Below are the code and all the weights of a small trained network. Each question names an input and a class and asks about switching units off, where a switched-off unit gives its printed mean instead of its output.

import numpy as np


def w(rows, s, z=0):
    codes = np.array(rows[::2]) - 128.0
    scale = np.full(codes.shape[1], s)
    scale[-1] = z or s
    return codes * scale


def f(y):
    return np.maximum(y, 0)


def log_softmax(a):
    a = a - a.max(-1, keepdims=True)
    return a - np.log(np.exp(a).sum(-1, keepdims=True))


def net(x, mask):
    res = np.array(x, float).reshape(1, 8) / 4 @ E
    y = f(res @ A[0][:, :-1].T + A[0][:, -1])
    res = res + np.where(mask, y, B[0][:, -1]) @ B[0][:, :-1]
    return log_softmax(res[-1] @ U[:, :-1].T + U[:, -1])


A, B = {}, {}
E = w([
[128,127,128,128,128,130,128,128,128],'x0',
[128,128,128,128,128,128,128,128,128],'x1',
[168,3,127,125,150,129,104,109,71],'x2',
[128,128,128,128,128,129,128,129,128],'x3',
[128,128,128,128,128,127,128,127,128],'x4',
[112,135,103,4,128,132,113,134,117],'x5',
[128,128,128,128,128,128,127,128,128],'x6',
[28,121,127,151,136,128,81,110,84],'x7',
],0.013)
A[0] = w([
[133,90,119,67,120,130,121,127,99,44],'N1',
[144,118,115,132,118,128,127,134,128,95],'N2',
[103,172,114,59,111,152,125,124,146,101],'N3',
[15,112,135,146,122,126,114,116,87,137],'N4',
[92,161,93,96,136,150,125,151,185,134],'N5',
[148,101,130,124,128,118,130,136,144,120],'N6',
[151,121,146,121,119,138,131,128,109,92],'N7',
[151,175,130,122,124,119,128,141,162,177],'N8',
[104,180,117,178,126,139,155,140,165,192],'N9',
[210,129,134,161,115,129,150,119,170,192],'N10',
[200,124,105,27,118,117,153,134,178,134],'N11',
[126,182,131,154,113,132,133,123,135,186],'N12',
[95,113,119,169,121,125,138,144,122,122],'N13',
[125,171,128,153,125,127,126,124,143,186],'N14',
[79,136,131,135,122,119,133,127,140,121],'N15',
[182,141,125,81,140,123,149,127,136,158],'N16',
[97,171,134,89,122,135,127,144,161,150],'N17',
[129,59,116,28,140,136,122,132,94,3],'N18',
[156,23,127,123,128,120,123,122,88,133],'N19',
[120,112,128,128,129,131,133,142,133,92],'N20',
[107,175,151,60,111,115,138,131,120,111],'N21',
[119,135,133,47,128,135,116,135,116,145],'N22',
[158,137,128,81,132,116,139,124,133,106],'N23',
[184,136,130,146,125,130,146,123,142,169],'N24',
[40,109,125,207,133,132,107,113,122,106],'N25',
[206,125,130,150,126,117,133,139,183,206],'N26',
[117,181,138,165,117,143,137,129,150,183],'N27',
[171,40,115,202,137,127,114,133,100,82],'N28',
[5,109,110,52,132,122,89,132,103,1],'N29',
],0.015,0.0047)
B[0] = w([
[135,94,108,152,127,117,110,161,148,176],'N1',
[136,117,132,129,114,132,129,134,112,139],'N2',
[126,152,158,102,118,134,153,89,97,202],'N3',
[48,137,125,190,132,132,61,103,98,225],'N4',
[100,143,159,103,130,131,153,100,115,193],'N5',
[139,109,123,131,104,154,146,150,78,155],'N6',
[138,113,120,138,115,149,136,142,92,144],'N7',
[111,174,124,109,164,78,110,91,223,188],'N8',
[124,97,91,167,121,120,130,171,134,203],'N9',
[126,67,101,105,132,131,167,90,128,227],'N10',
[159,200,166,166,121,125,140,193,125,238],'N11',
[113,116,103,145,121,134,131,155,148,183],'N12',
[129,148,148,154,122,126,132,141,128,161],'N13',
[115,113,108,144,127,131,135,155,140,176],'N14',
[109,99,129,133,99,167,150,165,70,159],'N15',
[153,158,144,144,126,133,155,168,122,193],'N16',
[94,140,158,100,140,137,157,111,115,195],'N17',
[143,70,93,168,127,119,95,187,169,209],'N18',
[253,115,156,138,125,122,61,93,122,250],'N19',
[123,131,125,125,125,130,126,128,124,131],'N20',
[129,155,148,107,126,145,151,97,105,195],'N21',
[120,174,76,20,155,126,65,176,105,200],'N22',
[123,153,147,141,125,132,119,155,130,168],'N23',
[129,95,108,108,125,133,147,102,135,190],'N24',
[130,179,180,179,118,127,107,170,133,213],'N25',
[143,80,106,90,131,123,177,103,142,223],'N26',
[119,101,103,154,125,126,125,163,143,191],'N27',
[131,173,182,101,133,135,144,62,110,247],'N28',
[98,59,85,98,132,126,117,44,143,231],'N29',
],0.042,0.015)
U = w([
[110,17,27,124,136,94,203,146,229,249],'0',
[120,236,198,69,142,141,190,159,132,171],'1',
[60,134,116,237,99,129,109,237,155,173],'2',
[34,120,109,59,142,174,140,19,74,75],'3',
[200,65,161,49,127,157,191,12,105,170],'4',
[216,127,132,150,115,117,99,248,152,102],'5',
[145,223,243,184,124,145,79,71,80,70],'6',
[130,1,37,136,144,110,41,94,146,5],'7',
],0.0048,0.0025)

Each question gives the input, the list of numbers given to net, and the class t.
The units are the neurons (one row each of A and B). Each row of codes is followed by its name. A weight is (code - 128) times the scale printed after its matrix; where a second scale follows, it is the last column's (A, B and U).
mask holds one flag per neuron, in row order. A switched-off neuron (its flag False) gives its mean, the last column of its row in B, instead of its output. The means were averaged over made-up inputs and are rounded, as every weight is.
A unit's drop is (log p(t) with every unit on - log p(t) with that unit switched off) / (log p(t) with every unit on - log p(t) with every unit switched off).
most important unit: the unit with the biggest drop
k most important neurons: the k neurons with the biggest drops, biggest first
drop when u is switched off: that unit's drop, to one decimal
input [4,2,-4,-8,-1,-6,1,0], class 0: most important unit -> N11
input [7,-5,1,2,-2,6,-5,0], class 5: 3 most important neurons -> [N18; N11; N28]
input [-1,0,-5,7,1,1,-2,-3], class 1: 2 most important neurons -> [N29; N18]
input [-8,4,1,-7,-7,7,-8,-5], class 5: 3 most important neurons -> [N18; N28; N1]
input [-2,-3,6,-5,1,1,-6,-5], class 5: 3 most important neurons -> [N11; N18; N29]
input [7,-1,-1,-7,-3,0,-2,-7], class 0: 2 most important neurons -> [N10; N28]
input [7,3,1,7,-5,2,-2,-6], class 5: 2 most important neurons -> [N11; N28]
input [5,-6,-5,5,-1,-5,-4,1], class 2: 2 most important neurons -> [N29; N25]
input [3,8,-1,6,-7,0,-2,-8], class 0: 2 most important neurons -> [N10; N26]
input [1,3,5,-2,4,1,2,-3], class 5: 2 most important neurons -> [N29; N18]
input [-2,-8,-6,-8,3,-5,4,0], class 0: 2 most important neurons -> [N11; N4]
input [6,-8,-5,-7,4,7,-1,2], class 3: drop when N29 is switched off -> 2.3
input [7,-2,3,0,8,6,-8,-2], class 5: drop when N21 is switched off -> 0.0
input [-6,-6,1,-6,-5,3,-8,-2], class 5: most important unit -> N28
input [0,-3,0,6,7,1,5,-4], class 1: drop when N11 is switched off -> 0.3
input [-1,5,1,7,2,1,-7,2], class 7: drop when N28 is switched off -> 0.9
